After every row comes roughly how far along a hidden order it lies, from 0 to 20.
In the rows, 100 means zero.
[130  96 161 147  82  21  98 153 137  51  99  76  96 128  66  88  63  42
 129 110 108 125 107  81 101 121 114  61  70  97 109  67 137 129 103  61
 119  93  73 107  77  71  60  90  95 123  45 132  97 130 114 117 102  76
 103  96  45 123  37  54 149  62 174 116 106  89  72 101 163  95 110  99
  48 119  42  96  72 104 101   0 107  42  61  97 109  41 100  84 116  76
  93 175  96 200  74  46  64 143 107  78 124  85  40 116 182 100  58 123
 169 101 104  73 129 117  97  87  64  97  42  72 140  92 152 113  81 128
 135 120 100  53  50  99  96   5 166 138  65 118 120  76 104 112  51 129
 120 101  68  66 125  95 105 138  56  53  43  46 200  67 126  91 108 112
 163  83 116 127  82  17  54  17 108  79  96 109 109  86  89 145  95  98
 132  61  80  66  92  67 126  71 102 174 103  95 106 100  82  69 151 119
  36 168  38  97 129  83 136  83 149  54 124 144  91  57  43 138 159 159
  90 125 113 109  95  23 105  39  84  97  41  98 103 138  34 122  90  68
  92   0  99 105 110 121  65  54   2  90 122 109  95 105 173 106 110  91
  32 143 101  74 190 128  96  67 121 125 105  98 104 118 120  70 144 149
  65 102  74]  0
[101  97  88 106 101 101  99 105  77 107 118  93 100  84  93  86 103  97
  82  94  89 115 107 102 107  94 107  98  99  88 107  95  99  94 102  99
  94 104  90  92  98  69 105 103 101 103  91 104 105 100  95 102 118  98
  91  93  97  93 118 111 104  94  70  92 113 105  99  83  91 103  86 106
 104 108  86  99 112  99 103  92  93 112  96  89  96  62  93  96  72 112
  96  99 117  96 100  75  99 111 102 103  98 102 124 104 113 106 107  98
  81  97 102 101 110  93  99 109  97  92 100 118  95 112 100 101  92 117
 109  95  91  89 102  95  96 100  86 100 102 103  94  86 102 100 108 109
 100 112  92  94  98 104  95  98  91  89  99 104 106  90 100  96  87 107
  97 100 100 109 110  67  92 111  91  83  94  97 104  93 104 110  88  97
 102 105 104  95  99  90 104 109 102 109 111 101  89  86 118  95 111 104
  83 106 103  96 117  93 102 104 111  95 107 106 118  97  76  92 100  91
 100  92  96 102 111 114 102  78  86  99  96  98  91  92 118 104  97 111
  99 111 115 105  98 103  87  92 101  98 101 111 102  98 120 104 103  96
  75 106 107  96 101  99  85  89 101  97  94 111 109 112 106 111 105 109
 109  67 102]  13
[ 99 104  97  95 104  87 100 102  95  92  95  92  98 102  88  95 104 103
  94 105  97 112 114  97  92  98  94 109 101 103  98  98 104 102 105  93
  99  95 103 102  99  88  94  98  98 110  97 108 111  94 103  89 139 100
  89  92  93 107  87 106 107 108 114 103 104  92  91  93  92  96  87 104
  99 106 113  92  85 106 108 104 108  89 100 106  98  89  98  97 105 101
  96 141 104  96 103 121  95  98 103 100 102 101 117  98 127  98  91 106
  98  95 108 107 106 102 111 101  84  95  90  90  99  94 100 114  96 109
 107  94  88  96  97  91  99  90 111 105 104  99  97  90 106 102  92 110
 102  92  96  95  95  96 104 101 100  82  94  95 101  94 110 111 101 109
 104 110  91 103 107  95  92 121  85 100  93 101 102 113 115 112 101 110
  93 104  93 102 110 101  92 106  81 119  98 111  98 103 106  95  82 111
 103 112  98 103 103 101  89  96 116 100 104 109 104  99 109  88  91  98
  81  99 102 101 103  89 112  86  96  85  98  74 101 108 101 103 119 102
  99  80  92  97 110 103  99 103  86  96 109 104 102  92 100 103  99  86
  90  98 107  91 114  98  87  94 107  93 102 102 114 108 104 107 115  91
 104 109 114]  13
[132  98  91 113 117  67  92 115  81  79  71  57  96  93  82 105  48  52
 121 101 115 105  34 100 113 118 126  73 106  73 104  91  86  92  93  94
 117 107 110  80  92  77  59  98  96 107 101 118  87  97 113 107 138  91
  56  98  91 106  72  88 135  79 128 101 101 109  72  62 114  88 111 101
  91 117 116 100 120 116 112  38  84  93  71 110 121 107 102 129 102 104
 105 161 133 163 124 106  86 115 121  94  94 118  81  99 165 109  56  79
 137  97 101 110 104  88 106  94  57  94  81 111 125 107 125  97  98 108
  89 108 105  91  93  95  92  41  52 121  92 126 103 124 109 116 111 113
  95  90  90 106 114 113 103 115  91  72  71  64 144 112 107 110 111  79
 137  87  76 134 101  46  49  69  89 114  80 191 119  91 113 148  90  99
 131  90 102  66  83  74 114 114 103 128 109 103  86  90 101  70 111 140
 146 117 100 108 101  93 127 122 125  48 110 118  90  93  65 114 123 128
 104  86  94 100 103  77 102  96 122  77  76  88  94 117 101  79  85 105
  98 105  96  95  88 106 120  95  79  75 114 110 108 111 153  94 134  89
  77 113  66  89  85 125 107  83 106 117  91 124  82  97 111 102 121 126
  79 121  91]  5
[ 75  99 106  96 101 105  92  89 106  87  81  87  99  88 112 115 141  77
 107 111  97  92 127 102 100 110 115  69 108  99  91 101 105  96  69 107
 119 110 101 117 120  74 101  85 118 103  73 103  83  90  90  94 139  97
  76 106 101  92 136 111  85 103  63  83  98 120  66  90 131 108  99 126
 108  82  89  99 104  97  96  98 102 133 105  95 118  83 105  97 108  88
  98  84  65 113 127  85 109 100 101  97  95 106 131 109  75  87 134  89
 105 130  90  72 102 100 107  76  79 106  92  93 104 122  88  78 106  76
  81 123  60  69  89  92  98 144 117  51  90 117  93  78 105 108  77 118
 124 128  83 107  92 123  68 111 127  97  78  71  79  99 115 130 107  77
 100  91 103 107  81 125 100  86  93 111 101 133  89  86 119 109 110  91
 125 124  92 110  94 121  86 108 119 106  99 105 106  71  86 113 102  94
  59 121  83  97 131  98 117  92 149  47 141  89  89 102  88  73 116 100
 104 102 104  91 119 116 105 106  85 129  72 118 102  93 101  79 129 119
 117 140 120  96 123 110  68  99 115  94  84 130 120  87 131 109  91 141
  85 113  85 117  66 101  94 108  84  68  59  84  70 105 107 121  87  92
  87  66 110]  18
[127 106 110 110  79  88 122 112 105  95 132 101 106  98 104  91  54 128
  88 110 116 117  79  91  82  94  90 135 104  89 110  94 118  99 113 100
  58 103 115 146 102  84 109 113  89 100 144 108 112  98 106 123  86 114
 127  83  86 100  67  97 101 113 130 110 101  84 159 115  69 103 109  88
 110 104 100  94 105  97  89 137 112  90  98 110  81  77  93 115  86 102
 105 156 154 111  79 117  83  97  97  88 109 102  58  94 162  87  66 105
 123  70  95 160  69 128  79 121  88 105  93  77  78  82  91 121  75 139
 117  56 135 110 139 135 115  92  48 114 107 102 101 120  92 109  94  77
  90  56 106  93  93  79 125  97  92 123 108 130  85  93  69  41  93 126
  83 113 101 108 115  80 102  98  89  41  97  68  77  70  81  97  78  95
 101  83  98  80 107  49 133 111 112  89 105 100 103 135 114  56 115  92
 118  70 120 122 101  99  91  94  74 169  51 111 109 127  89 106  75  84
 107  87  91 117  85 118 116 127  91  67 104  89  98  94  80 124  94  80
  91  68  82  96  61  88 136  89  85 103  97  77  84 116  90 105  99  46
 117 112 108  74  91 121  66  98 123 130 114 114 108  98  84 105 143  97
 101 149 100]  15
[ 77  89  63  92 121 111  77  93  88 101  72 109  90 106  92 107 130  77
 103  85  88  88 105 108 119 108  96  79  93  92  89 103  56 102 108  91
 146 100  81  20  85 121 101  89 102  96  60  97  90 106 102  72 110  82
  76 111 113 107 122  98 104  84  98  95  96 110  48  92 118  88  85 104
  87 106 110 109  97 113 120  77  84  92 102  81  94 126 114  81 115 104
  88  51  50  82 109  93 118 106 107 111  97 103 162 101  52 122 118 102
  61 113 116  73 124  62 125  92 110  96 109 120 122 103 118  90 106  63
  90 148  75 104  53  73  87  80 164  99  94  86 108  94 110  77 127 128
  86 131  97 104 107 119  82  94 113  70 110  79 125 111 131 147 105  79
 125  88  99  85  94 128  97 121 117 145 106 116 129 156 123 114 124  97
  90 116 107 120  97 138  58  83  73 109  95  99  95  78  96 141  81 114
  95 133  89  69  82  99  97 121  96  52 126 102 102  70 129 107 113 126
  82 112 109  81 110  65  87  42 109 120 114  93 102 115 125  84  95  90
 110 112 101 106 138 114  67  99 108  92 110 116 109  92 115  96 105 149
  89  99  97 118 139  78 141 101  77  84  98 101 112 104 123  82  54 104
 109  76 101]  8
[108  98  81 101  97  90  95 102  75  86  95  84  97 110  91  88 103  93
  94 111  97  97 114  98 111 127 104 102  89 118 108  96 102 103  99  90
  99  85 100 118 110 108  78  98 101 106 108 101 102  89 108  81 144  92
  98  91 101 104  72 112  98 107 115 115 122  96  86 108  91 103  92 101
 127 106 112  96  90 109 102  96 104  85  99  95 100 104  99 101 111 106
  89 137  89  79 100 136 104 111 103 101 102  98 107 102 105 105  92 106
  98  98 107 106 100 114 106  91  86  97  92  89 107  90 107 109  96 107
 106 106  93  95  89  85 106  95 117 104  87  93 110  99 106 100  90 104
  88  98  99  91  99  94  92  95 102  83  99  88  98  81 109  95  98 110
  93 110  98 106 112 106 102 117  93 106 100  88 100 117 115  97 104 100
 102 105 103  91 116  98  94 113  89 111  98 101  80 107 107 101  89  89
  90 110 100  96 101 105  98  71 102 101 103  95 101  96 100  93  81 109
  80 103 104  93 104  93 107  99  91  79  98  65 101 116  87 106 112  97
 102 112  92 101 109 104  96 102  54 103  97 107 107  92  95 104 100  96
  93 114  92  95 110 111 109  88 124  99 100 113 103 114 103 114 102 109
 114 115 114]  13
[ 95  93  82 104 100  97 101 105  68 109 113  91 102  91  95  87 100 114
  92  92  92  99 104 105  98  93 109 101  97  88 109  98 101  94 104 101
 101 107  91 102  94  64 111 101  99 102  87 104 104  94  98 103  91  99
  90  89  94  93 121 113 105  90  69  98 113  96  98  84 100 105  85 104
 114 109  93  99 107  98 100 110  93 119 102  86 102  71  95  87  70 105
  95  96 112 106 103  84 104 107 102 107 103 103 112 104 107 108 104 102
  75 103 101 106 117  96  98 108 102  92  95 114  94 113 101  97  97  94
 113  86  88  98 108  99  95 101  75 108  92 109  96  96 101 101 111 120
  98 114  99  96  99 107 100  98  83  89 102 106 107  94  97  86  89 110
 103 100  99 115 104  80  95 116  88  87  97  84 101  74  98 109  91  95
  95 102  98  89  98  90 107 108 100 109 109 102  90  91 115 100 110 105
  97  98  99 103 111  90 100 108 108  98  97 109 117 103  92  94 118  97
 103  93  96  97 108 113 104  86  87 105 101 100  90  87 112  99  89 105
 104 114 115 105 111 102 100  97 110  94 102 115 105 101 114 106  96  99
  73  99 104  95 108 101  92  91 101  90  96 105 111 110 103 109 109 105
 102  62 103]  13
[ 87 101 110 104  88  93 106  98 106  83  89  80 108  97 111 104 113  82
 101 136 101  96 119  94  85 118 106  71 109  93 100 102 115 100  56 109
  85 112 110 185 149  68 112  91 115 111 107 114  90  80  89 108 137 107
 101  91  92  91 117 119  91 112  69 100 104 112  89 103 110 107 104 125
 116  79  95  85 101  89  85 117 120 118 110  99 117  37  99 104  97  94
  97 133 105 121 125 117  97 101  99  86 102 103 115 106  89  68 126  91
 123 116  84  98  82 124  93  86  67 110  80  69  93 134  84 103  90 109
  89  75  64  59 115 105 103 129  71  60  82 138  90  86  99 124  79 106
 116  99  79 102  85 105  78 118 122 120  56  58  68  98  91 108 101 104
  82 101 103 122  91 115  89  80  74  85  89 126  76  71 104  94  93  84
 136 111  80  89 111  88 113 135 130 114 107 111 104  90  90  88 101  78
  58  91  88 122 141  94 108  79 147  85 124  88  93 124  83  56 100  89
 108  88  98 104 118 143 114 146  92 117  74 108 100  91  92 104 140 110
 115 131 111  88 105 113  88 104  88 104  71 125 120  88 130 112  89 105
  84 111  86  98  22 121  65 106 114  75  55  99  70 119  84 123 130  90
  91 103 118]  20
[143 119 139  98  80 106 120 108  98 119 114 114  91  64  90 102  91 117
 123  79 114 111  84  99  86  67 156 137  82 131 115  94 141  77 107  85
  61  84 116  99  56  77  65 133  74 105 119  91 122 104 103 108  79 104
  98  88  77  86 111  98  78 118 118 107  92  66 164  71  86 101  68  59
 104 121  89 103  94 101  97 105 101  77  69 125 118 100  85 126  71  93
  96 172 155  92  78  92  82 101 104 104  92 100  45  97 144  93  65 105
 145 121  81 107  68 131  84 103 103 104  80 117  90  72 108  75 114 106
  91  83 137 111 116 114 130  75  50 135  84  72 116 100  91 105 106  75
 123 101 120 123 101  88 117  85  81 125 105 125 127  49  82  43  83 116
  92 126 100  96 103 104 101 126 102  93 104  45  85  69  86  73  77 127
  74  81 110 107 102 101 106 132  87 107  86  87  92 133 122  40 135 103
 122  69 134 118  67 102  88  87 126 126  47 107 110 127  65 112  95  75
  96 101  86 116  81 146 134 124  55  98  90  76 109  93  63  83  73 107
  78  83 112 106  63  66 101  53 105  91 118  61  78 118  51  91  87  65
  90 121 108 109 164 117  85  76 101 108 123  96 122  77  91 122 105 100
  84  66  98]  14
[109  87 169 138 102  68  94 108 135  90 127 100  90 114  94 104 101  85
 102 118 113 115  90  95  70  77 101  89  90  98  90  98 118 127  99  92
  86 103 105 115  68  92  72 111  81 112 102 117  93 118 114 120 121  92
 129 114  84 117  63  72 109  98 106  93 104 103  94  97 158  95 128 105
  69 102   9  97  97 103  95  45 114  88  93 100 108  77 102  92 102  82
 103  45  99 142 109  70  80 110 101  96 102 112  49 104  90  99 112  96
  95  97 107  72  84  85  98 123  70 139  72  99 107  86 128 106  98  97
 111 128 112  85  73 111  99 102 109  82  81 111 114  85 106 112  95  96
 118  98  99  84 108 112 110 114  80 100  85  97 153  85 103  78 116  96
 114  82 109  90 103  67 117  56 110  59 110 154 123 106 101 104  88  74
 112 110  77 118 101  99 110  45 114 120  97  98 100  85  97 106 110  88
 103 108  78  93 115  84  99 108  87 120 125 104 102  73  96 112 111 109
  84 114 100 114 103  95 109  35  91  82  74  96 107  99  85 110 113  70
  81  51 103 105  96 103  68  80 109 118  94  99 102 118 120 109  79  90
  95 127 107 128 148 107  87  87 114 101 100  99  94  99 109  69 104 117
  75  63  76]  1
[100  98  80  99  99  98  99 102  81  96 105  91  99  97  94  92 101  99
  90 104  92 101  99  99 113 101 104 107  93 104 107  99 105  97  97  97
  96  98 100 106 101  74  97  99 100 103  99 105 105  94 100  93 117  98
  96  92  98 101  97 112 104  99  91 104 118 101 104  96  92  99  93 103
 113 105  85  98 100 103 104 110  97  99  97  91 100  79  97  98  95 106
  95 112 107 108 101  94 103 105 101 101 103  96 107 104 121 106  96 102
  94  97 104 105 109  95 106  99  97  97 101  99  99 105 103 105  97 103
 107  98  97  89  98  95  97  93  86 102  88 101 102  97 103  94  90 115
  96 102  94 100  98  96  94  97  92  84  98  93 118  92 105  96  93 119
 100 105  97 102 110  92 100 111  91 103  96  82 103 106 107 105  95 103
 103 110  99  91 105  98  89 122  92 112 103 102  88 106 108 102 101  99
 108  98 100  99 105  99  95  93  97  96 103 103 108  95  98  97  96 105
  97  96  96 101 108  99 116  93  87  95 100  87  97 106 102  97 102 104
 103 102 107 105 108 103  95  97  95 101 100 107 104  98 111 104 100  90
  75 112 103  92 114 101  95  92 108  90  95 109 105 114 100 108 104 102
 100  91 108]  13
[104  85 135 112 104  91  96 102 108 102 110  96  96 104  98 100 113  89
  90 111 107 112 104 101  89  84 106  92  97 102  94 101 105 117 101  99
  84  95 111 117  98  76  81 115  89 107 106 102  97  98 107 107 129 101
 104 101 106 112  81  85  93  99  94  97 102 104  98  91 116  97 110  99
  87  98  45 100  98 105  98  98 108 103  98 101 101  87  97 103 100  96
  91  52  94  92 114 105  92 101 109 105 101 109  93  99  90  93 108  95
  94  99 103 100  80  87 105 113  89 118  94 105  95  89 106 109  99  95
  99 107 107 108  91 102 101 106  98  73  86  98 106  98 105 100 113  98
 111  98 106 101  95 100 101 102 101 102  94 108 100  94 102  98 104  96
  96  90  99  85 109 102 120  91  98  86 106 133 106 107 102 102 101  78
 103 125  94 106 106  93  97  79 111 110  97  97 105  96 109 108 100  85
 113  87  99  98 103  92  91 108  85 120 123  94  97  93 109  97  98 102
  86 104  99 109 105 107 104  77  97  84  89  89 103  98 104 107 113  87
  92 100 100 102  93  98  83 102 111 114 101  98 103 109 116 104  87  93
 102 111  98 110 126 106  93  93  99  94  98 104  93 100 110  81  98 105
  98  80  94]  11
[ 63  90  77 122 107  86 105 124 115 120  82 109  98 153 104  95 125  75
  92 108 104 118  82 101  92 137 135  77  79 119 124 103 101  82 107 117
  97 113 125  80 108  93  79 119  80  80  62 114 107 116 113 117 105  91
  92  94 104  99  97 116 106  82 117  98  94 125  92 109  97  84  96  99
  45 101 100  94  98 109  82 136 103  94  97 116 150  68 110  58 109 120
 100  98  56  91  91  77  97  98 103 107  88  92 108  99  78 103 131 105
  68 130  95  83 102 162 108  81  91 106 105 129  87 118  72 129  87 109
 108  91  92  90 103 121 108 138 124 124 118  88 102  94  87 128 115  88
  89 102 108  74 107 101  82  97 113 101  96  73  95 100  91 113 101  53
  99 127 105 108 119 109  93  79 122  98 115 118 101 104  95 151 100  77
  95 105  99 118  93 103  92 129 113  94  82 126 134 119  90  92  91  86
   7  84  88  82 129 101 116 134  70  87 102 109  82 109  74 101 118 122
  87 100 101  95  80  85  98 123  85  83 102 106  93  75 112  93  67 106
  84 112 112  98 100  96 113  94 124 140 124 116 113  96  78 108  89 127
  92  71  85  62 124  84  86  97  84 121  90  89  76  91 123  91 127 112
  81  51  82]  7
